Below is a small trained network, with its code and all its weights. Each question gives an input and a target symbol and asks what happens when units are switched off, that is, made to give their printed mean instead of their output.

import numpy as np


def w(rows, s, z=0):
    codes = np.array(rows[::2]) - 128.0
    scale = np.full(codes.shape[1], s)
    scale[-1] = z or s
    return codes * scale


def norm(h):
    return h / np.sqrt((h * h).mean(-1, keepdims=True) + 1e-5)


def f(y):
    return np.maximum(y, 0)


def softmax(a):
    e = np.exp(a - a.max(-1, keepdims=True))
    return e / e.sum(-1, keepdims=True)


def log_softmax(a):
    a = a - a.max(-1, keepdims=True)
    return a - np.log(np.exp(a).sum(-1, keepdims=True))


def net(x, mask):
    ids = ['αβγδεηλπστφψω'.index(c) for c in x.split()]
    T = len(ids)
    res = E[ids] + P[:T]
    u = 0
    for l in range(3):
        r = norm(res)
        for j in range(2):
            rows = slice(2 * j, 2 * j + 2)
            q, k, v = (r @ M[l][rows].T for M in (Q, K, V))
            z = softmax(np.where(np.tri(T) > 0, q @ k.T / 2**0.5, -1e9)) @ v
            o = O[l][rows]
            res = res + np.where(mask[u + j], z, o[:, -1]) @ o[:, :-1]
        u += 2
        y = f(norm(res) @ A[l][:, :-1].T + A[l][:, -1])
        res = res + np.where(mask[u : u + 4], y, B[l][:, -1]) @ B[l][:, :-1]
        u += 4
    return log_softmax(norm(res)[-1] @ U[:, :-1].T + U[:, -1])


Q, K, V, O, A, B = {}, {}, {}, {}, {}, {}
E = w([
[92,207,86,129,159,104],'α',
[63,202,121,100,151,130],'β',
[66,204,89,114,135,115],'γ',
[77,187,128,88,96,131],'δ',
[120,193,100,97,87,106],'ε',
[28,184,119,90,131,136],'η',
[173,162,89,94,65,97],'λ',
[157,204,100,123,142,84],'π',
[150,182,101,139,231,64],'σ',
[65,60,67,107,35,113],'τ',
[119,4,64,169,202,93],'φ',
[122,192,202,155,110,195],'ψ',
[166,36,187,171,163,207],'ω',
],0.0032)
P = w([
[156,148,109,93,118,164],'0',
[114,137,80,67,176,163],'1',
[115,180,76,167,97,182],'2',
[136,143,140,102,117,122],'3',
[108,123,94,70,189,149],'4',
[87,174,96,193,104,145],'5',
[124,141,153,116,119,102],'6',
[96,132,103,81,194,124],'7',
[85,172,121,215,101,103],'8',
[107,142,167,134,116,73],'9',
[100,138,110,83,195,115],'10',
[89,125,176,252,95,126],'11',
],0.0047)
Q[0] = w([
[55,2,71,96,39,112],'L0H1',
[176,85,46,220,192,134],'L0H1',
[223,127,162,201,59,238],'L0H2',
[168,155,203,178,54,111],'L0H2',
],0.016)
K[0] = w([
[59,1,48,105,16,122],'L0H1',
[212,40,66,183,227,107],'L0H1',
[179,135,58,84,145,235],'L0H2',
[119,142,96,20,155,98],'L0H2',
],0.014)
V[0] = w([
[141,116,131,164,138,126],'L0H1',
[142,130,105,7,121,144],'L0H1',
[82,109,2,79,40,20],'L0H2',
[199,229,96,89,81,111],'L0H2',
],0.0049)
O[0] = w([
[157,163,135,129,115,143,103],'L0H1',
[84,51,143,133,133,102,200],'L0H1',
[81,93,6,145,3,119,252],'L0H2',
[91,196,144,183,80,18,156],'L0H2',
],0.0037,0.0032)
A[0] = w([
[139,46,185,213,100,156,240],'L0N1',
[111,135,156,116,147,70,13],'L0N2',
[186,99,118,179,119,71,106],'L0N3',
[162,158,173,254,68,227,251],'L0N4',
],0.015,0.0015)
B[0] = w([
[109,116,231,129,187,57,218],'L0N1',
[166,187,106,123,128,150,175],'L0N2',
[179,93,150,136,185,157,188],'L0N3',
[48,147,10,243,33,207,253],'L0N4',
],0.012,0.006)
Q[1] = w([
[188,121,73,86,83,66],'L1H1',
[144,115,75,81,248,13],'L1H1',
[131,84,118,79,55,190],'L1H2',
[131,66,191,225,84,209],'L1H2',
],0.013)
K[1] = w([
[165,122,106,56,102,63],'L1H1',
[254,121,148,102,235,45],'L1H1',
[142,103,127,85,107,103],'L1H2',
[114,11,152,117,116,130],'L1H2',
],0.016)
V[1] = w([
[254,76,103,48,119,71],'L1H1',
[205,134,147,89,184,30],'L1H1',
[68,196,178,221,126,236],'L1H2',
[159,159,142,162,129,150],'L1H2',
],0.0027)
O[1] = w([
[170,22,4,61,99,111,3],'L1H1',
[195,5,10,101,45,125,43],'L1H1',
[126,76,11,27,57,48,122],'L1H2',
[89,78,113,118,77,150,120],'L1H2',
],0.0013)
A[1] = w([
[194,55,104,131,112,180,7],'L1N1',
[193,150,212,99,33,125,95],'L1N2',
[139,140,162,249,166,168,96],'L1N3',
[122,178,183,103,68,218,58],'L1N4',
],0.011,0.0017)
B[1] = w([
[94,66,58,120,223,218,162],'L1N1',
[132,1,59,115,160,54,137],'L1N2',
[46,100,167,252,149,24,254],'L1N3',
[35,110,108,66,96,247,156],'L1N4',
],0.0069,0.006)
Q[2] = w([
[73,170,168,82,131,232],'L2H1',
[154,145,89,138,149,162],'L2H1',
[180,166,172,156,94,41],'L2H2',
[167,136,108,42,252,142],'L2H2',
],0.015)
K[2] = w([
[109,182,70,18,242,213],'L2H1',
[73,99,57,153,125,147],'L2H1',
[199,183,141,139,173,23],'L2H2',
[170,93,133,250,165,236],'L2H2',
],0.013)
V[2] = w([
[220,94,237,254,7,85],'L2H1',
[33,186,140,73,188,140],'L2H1',
[207,135,149,202,204,13],'L2H2',
[192,153,93,167,66,197],'L2H2',
],0.0029)
O[2] = w([
[2,181,150,47,47,152,7],'L2H1',
[186,132,136,197,191,90,179],'L2H1',
[253,128,127,145,114,179,34],'L2H2',
[98,118,155,159,109,125,136],'L2H2',
],0.0024,0.0016)
A[2] = w([
[189,75,249,64,162,159,4],'L2N1',
[160,145,161,82,170,128,155],'L2N2',
[83,144,117,146,125,131,125],'L2N3',
[131,101,177,144,44,133,6],'L2N4',
],0.017,0.0024)
B[2] = w([
[252,55,161,133,50,155,197],'L2N1',
[93,109,157,113,106,151,176],'L2N2',
[144,118,162,122,129,130,253],'L2N3',
[151,162,132,79,207,101,159],'L2N4',
],0.018,0.0066)
U = w([
[71,161,62,225,34,218,114],'α',
[55,100,216,226,179,43,195],'β',
[249,147,72,202,203,52,3],'γ',
[202,206,192,170,240,217,86],'δ',
[125,210,195,75,46,61,149],'ε',
[138,156,178,39,243,37,244],'η',
[164,107,37,115,78,2,61],'λ',
[205,240,67,120,104,105,204],'π',
[135,230,80,55,124,217,186],'σ',
[25,39,108,22,37,50,9],'τ',
[117,23,28,106,244,193,53],'φ',
[34,133,251,42,138,243,18],'ψ',
[241,49,197,126,63,169,246],'ω',
],0.0071,0.0018)

Each question gives the input, a string of symbols that net reads in full, and the target symbol t.
The units are the heads (2 rows each of Q, K, V and O) and the neurons (one row each of A and B). Each row of codes is followed by its name. A weight is (code - 128) times the scale printed after its matrix; where a second scale follows, it is the last column's (O, A, B and U).
mask holds one flag per unit, layer by layer, with each layer's heads first. A switched-off unit (its flag False) gives its mean, the last column of its rows in O or B, instead of its output. The means were averaged over made-up inputs and are rounded, as every weight is.
A unit's drop is (log p(t) with every unit on - log p(t) with that unit switched off) / (log p(t) with every unit on - log p(t) with every unit switched off).
The circuit of an input: a set's keep is (log p(t) with only the set's units on - log p(t) with every unit switched off) / (log p(t) with every unit on - log p(t) with every unit switched off). Starting from the 12 units with the biggest drops (on a tie, the unit counted first), units are removed one at a time, each time the one whose removal leaves the highest keep (on an exact tie, the one counted first), for as long as the keep stays at least 0.8.
circuit, biggest first: the units of the circuit, biggest drop first
top k neurons: the k neurons with the biggest drops, biggest first
k most important neurons of layer l: the k neurons of layer l with the biggest drops, biggest first
heads that matter: for each layer, one digit per head in row order, 1 if its drop is at least 0.15 and else 0, layers parted by /
input η η τ φ σ η λ α φ φ π, target φ: heads that matter : 01 / 00 / 00
input δ φ φ η σ λ π ω ω η η, target ω: circuit, biggest first : (L0H2; L0N4; L2N1)
input π ψ η ω ω τ β φ, target φ: top 3 neurons : (L0N4; L0N1; L1N1)
input ψ φ τ ψ, target α: heads that matter : 00 / 00 / 00
input η γ φ γ γ φ ω, target β: circuit, biggest first : (L0N1; L0N4)
input τ α ε ψ τ φ σ, target δ: heads that matter : 01 / 00 / 00
input τ ε η λ δ ω σ ε φ ε, target λ: 2 most important neurons of layer 2 : (L2N1; L2N3)
input φ ε π φ ω ε φ ψ γ φ α, target φ: top 3 neurons : (L0N1; L0N4; L1N3)
input β τ ω γ τ ε η π γ π γ, target π: top 4 neurons : (L0N1; L0N2; L0N4; L1N3)
input ε φ ψ σ σ ε α ψ, target ψ: top 3 neurons : (L1N4; L0N4; L2N1)
input π β σ β λ φ τ α, target φ: top 3 neurons : (L0N4; L0N1; L1N3)
input σ φ ε φ η σ ω β τ α α, target τ: top 3 neurons : (L0N4; L2N1; L0N3)
input φ τ δ ψ β τ ψ, target α: circuit, biggest first : (L0N4)
input ω φ γ τ β, target τ: top 4 neurons : (L0N4; L2N1; L0N3; L1N3)
input ε α π α τ ψ λ τ β α, target π: top 2 neurons : (L0N1; L0N4)
input φ φ φ λ τ, target φ: 2 most important neurons of layer 1 : (L1N1; L1N3)
input ψ π τ ω ω ψ φ π, target ψ: top 2 neurons : (L2N2; L0N1)
input α β γ ε ω φ τ φ, target φ: top 2 neurons : (L0N1; L0N4)
input λ φ α φ π φ δ, target τ: 3 most important neurons of layer 0 : (L0N4; L0N1; L0N2)
input α λ φ τ π, target φ: heads that matter : 01 / 10 / 00
input β τ τ π π, target τ: top neuron : (L0N4)
input φ φ π φ φ τ π φ δ β, target σ: top 2 neurons : (L1N3; L0N2)
input φ ω τ φ τ φ η η, target φ: heads that matter : 01 / 00 / 10
input φ γ β φ ψ α ω ψ σ ω γ, target ω: top 2 neurons : (L0N4; L2N1)
input η α ω α φ ε φ β, target φ: top 2 neurons : (L0N1; L0N4)
input ψ τ σ ε ω τ γ ω φ η, target ψ: 3 most important neurons of layer 0 : (L0N1; L0N4; L0N2)
input φ γ ω λ λ π ε ε φ τ σ, target φ: most important neuron of layer 0 : (L0N1)
input ω σ λ φ π ε π, target γ: most important neuron of layer 2 : (L2N1)
